Here is a tiny trained network, its code and every weight. The questions are about switching its units off for an input and a class, where a switched-off unit gives its printed mean instead of its output.

import numpy as np


def w(rows, s, z=0):
    codes = np.array(rows[::2]) - 128.0
    scale = np.full(codes.shape[1], s)
    scale[-1] = z or s
    return codes * scale


def f(y):
    return y / 2 * (1 + np.tanh(0.7978845608 * (y + 0.044715 * y**3)))


def log_softmax(a):
    a = a - a.max(-1, keepdims=True)
    return a - np.log(np.exp(a).sum(-1, keepdims=True))


def net(x, mask):
    res = np.array(x, float).reshape(1, 3) / 4 @ E
    y = f(res @ A[0][:, :-1].T + A[0][:, -1])
    res = res + np.where(mask, y, B[0][:, -1]) @ B[0][:, :-1]
    return log_softmax(res[-1] @ U[:, :-1].T + U[:, -1])


A, B = {}, {}
E = w([
[74,102,161,133,224,39,100,144,152,88,111],'x0',
[130,128,90,91,76,94,102,255,67,54,247],'x1',
[152,56,188,52,188,233,150,211,188,174,107],'x2',
],0.01)
A[0] = w([
[55,110,166,144,233,16,99,167,128,132,102,129],'neuron 1',
[191,51,101,134,28,147,182,115,74,176,112,144],'neuron 2',
[97,62,84,33,191,185,177,163,128,149,121,81],'neuron 3',
[124,74,38,98,76,93,41,232,78,77,178,116],'neuron 4',
[101,105,139,106,138,130,136,90,103,139,154,249],'neuron 5',
[142,170,106,176,46,240,142,107,123,162,138,86],'neuron 6',
[99,176,55,192,59,139,121,2,106,57,156,145],'neuron 7',
[100,188,104,245,120,101,74,81,112,123,144,92],'neuron 8',
[121,91,86,204,87,64,102,52,89,53,102,92],'neuron 9',
[69,78,191,91,223,62,104,151,96,63,89,92],'neuron 10',
[150,163,100,162,95,100,82,32,89,49,128,121],'neuron 11',
[97,106,141,150,137,140,152,70,148,170,78,120],'neuron 12',
[147,9,182,90,150,191,74,189,133,167,108,125],'neuron 13',
[99,66,105,123,134,235,92,167,177,170,144,118],'neuron 14',
[97,148,173,181,88,122,149,54,173,189,88,100],'neuron 15',
[174,130,52,134,59,190,214,102,91,149,130,122],'neuron 16',
[149,194,95,66,75,194,179,102,105,149,146,107],'neuron 17',
[130,141,94,130,156,118,78,42,134,201,79,135],'neuron 18',
[182,63,146,146,187,203,178,181,171,122,118,85],'neuron 19',
[100,61,130,155,187,49,102,107,159,58,106,140],'neuron 20',
[205,72,192,112,202,218,173,153,138,89,81,190],'neuron 21',
[110,98,120,160,199,80,122,133,200,62,143,77],'neuron 22',
[121,144,127,98,127,112,103,84,180,179,36,113],'neuron 23',
[147,136,133,146,148,151,187,30,189,129,115,144],'neuron 24',
[142,113,162,171,242,169,122,58,77,161,74,112],'neuron 25',
[97,71,134,91,86,123,69,245,57,86,193,115],'neuron 26',
],0.0082,0.013)
B[0] = w([
[138,132,179,83,97,155,114,105,78,180,82,200],'neuron 1',
[168,152,161,106,101,128,116,107,83,184,101,195],'neuron 2',
[81,69,117,149,75,188,160,163,161,62,110,181],'neuron 3',
[154,86,87,166,138,99,80,124,135,150,160,223],'neuron 4',
[146,225,144,69,232,36,137,125,162,187,163,226],'neuron 5',
[131,118,144,109,68,178,112,97,82,152,95,185],'neuron 6',
[80,138,145,146,116,100,149,166,157,133,145,229],'neuron 7',
[99,99,136,163,102,142,176,156,155,99,115,176],'neuron 8',
[66,102,119,153,96,144,164,167,146,113,130,179],'neuron 9',
[140,116,154,118,65,197,92,109,62,147,98,184],'neuron 10',
[88,130,145,141,115,138,156,170,143,118,136,192],'neuron 11',
[175,86,95,151,132,128,92,147,119,121,125,182],'neuron 12',
[85,120,127,119,140,130,168,145,149,117,129,221],'neuron 13',
[80,114,138,113,108,142,134,179,123,149,156,189],'neuron 14',
[144,92,117,160,130,137,96,134,140,99,147,187],'neuron 15',
[143,142,186,109,66,141,120,109,99,149,98,197],'neuron 16',
[166,136,133,90,82,202,123,90,91,147,84,179],'neuron 17',
[143,115,105,150,150,118,107,141,127,132,164,193],'neuron 18',
[93,107,122,170,87,162,179,161,141,87,135,188],'neuron 19',
[115,163,156,100,121,144,99,132,82,159,99,183],'neuron 20',
[117,137,138,140,135,110,146,162,152,183,149,249],'neuron 21',
[124,105,122,160,13,251,115,100,65,77,87,152],'neuron 22',
[147,98,97,151,135,148,99,125,138,101,167,181],'neuron 23',
[151,120,80,121,133,90,104,112,126,137,159,199],'neuron 24',
[169,90,100,163,113,114,89,143,122,77,160,193],'neuron 25',
[180,61,111,176,151,76,106,104,135,116,164,225],'neuron 26',
],0.013,0.015)
U = w([
[169,70,9,162,147,116,59,142,132,129,158,90],'0',
[2,108,113,144,117,143,202,177,163,128,125,82],'1',
[136,140,174,98,98,167,90,121,51,157,62,114],'2',
[130,225,142,77,229,65,134,143,173,177,150,253],'3',
[138,144,96,97,161,171,147,104,137,51,116,95],'4',
[137,127,88,97,164,129,165,100,135,65,83,88],'5',
],0.018,0.012)

Each question gives the input, the list of numbers given to net, and the class t.
The units are the neurons (one row each of A and B). Each row of codes is followed by its name. A weight is (code - 128) times the scale printed after its matrix; where a second scale follows, it is the last column's (A, B and U).
mask holds one flag per neuron, in row order. A switched-off neuron (its flag False) gives its mean, the last column of its row in B, instead of its output. The means were averaged over made-up inputs and are rounded, as every weight is.
A unit's drop is (log p(t) with every unit on - log p(t) with that unit switched off) / (log p(t) with every unit on - log p(t) with every unit switched off).
unit that matters most: the unit with the biggest drop
top k neurons: the k neurons with the biggest drops, biggest first
drop when u is switched off: that unit's drop, to one decimal
input [0,-7,-8], class 1: top 3 neurons => (neuron 7; neuron 9; neuron 8)
input [-2,-4,-5], class 1: top 2 neurons => (neuron 7; neuron 26)
input [-8,-8,-2], class 0: unit that matters most => neuron 24
input [7,-7,3], class 0: top 3 neurons => (neuron 25; neuron 23; neuron 12)
input [5,-2,-4], class 2: top 3 neurons => (neuron 1; neuron 20; neuron 13)
input [-6,4,-6], class 1: top 3 neurons => (neuron 7; neuron 11; neuron 9)
input [-1,-2,-3], class 3: top 2 neurons => (neuron 3; neuron 19)
input [-4,1,4], class 1: top 2 neurons => (neuron 1; neuron 10)
input [6,-1,-6], class 1: top 4 neurons => (neuron 9; neuron 8; neuron 11; neuron 7)
input [7,2,5], class 2: top 2 neurons => (neuron 10; neuron 1)
input [7,-5,-2], class 2: top 2 neurons => (neuron 1; neuron 20)
input [-2,-2,-3], class 3: top 2 neurons => (neuron 3; neuron 19)
input [-2,-4,4], class 0: top 2 neurons => (neuron 7; neuron 25)
input [6,3,-7], class 1: unit that matters most => neuron 9
input [-7,3,4], class 2: drop when neuron 21 is switched off => 0.0
input [-3,1,2], class 3: drop when neuron 10 is switched off => 0.1
input [-2,3,2], class 3: drop when neuron 12 is switched off => 0.1
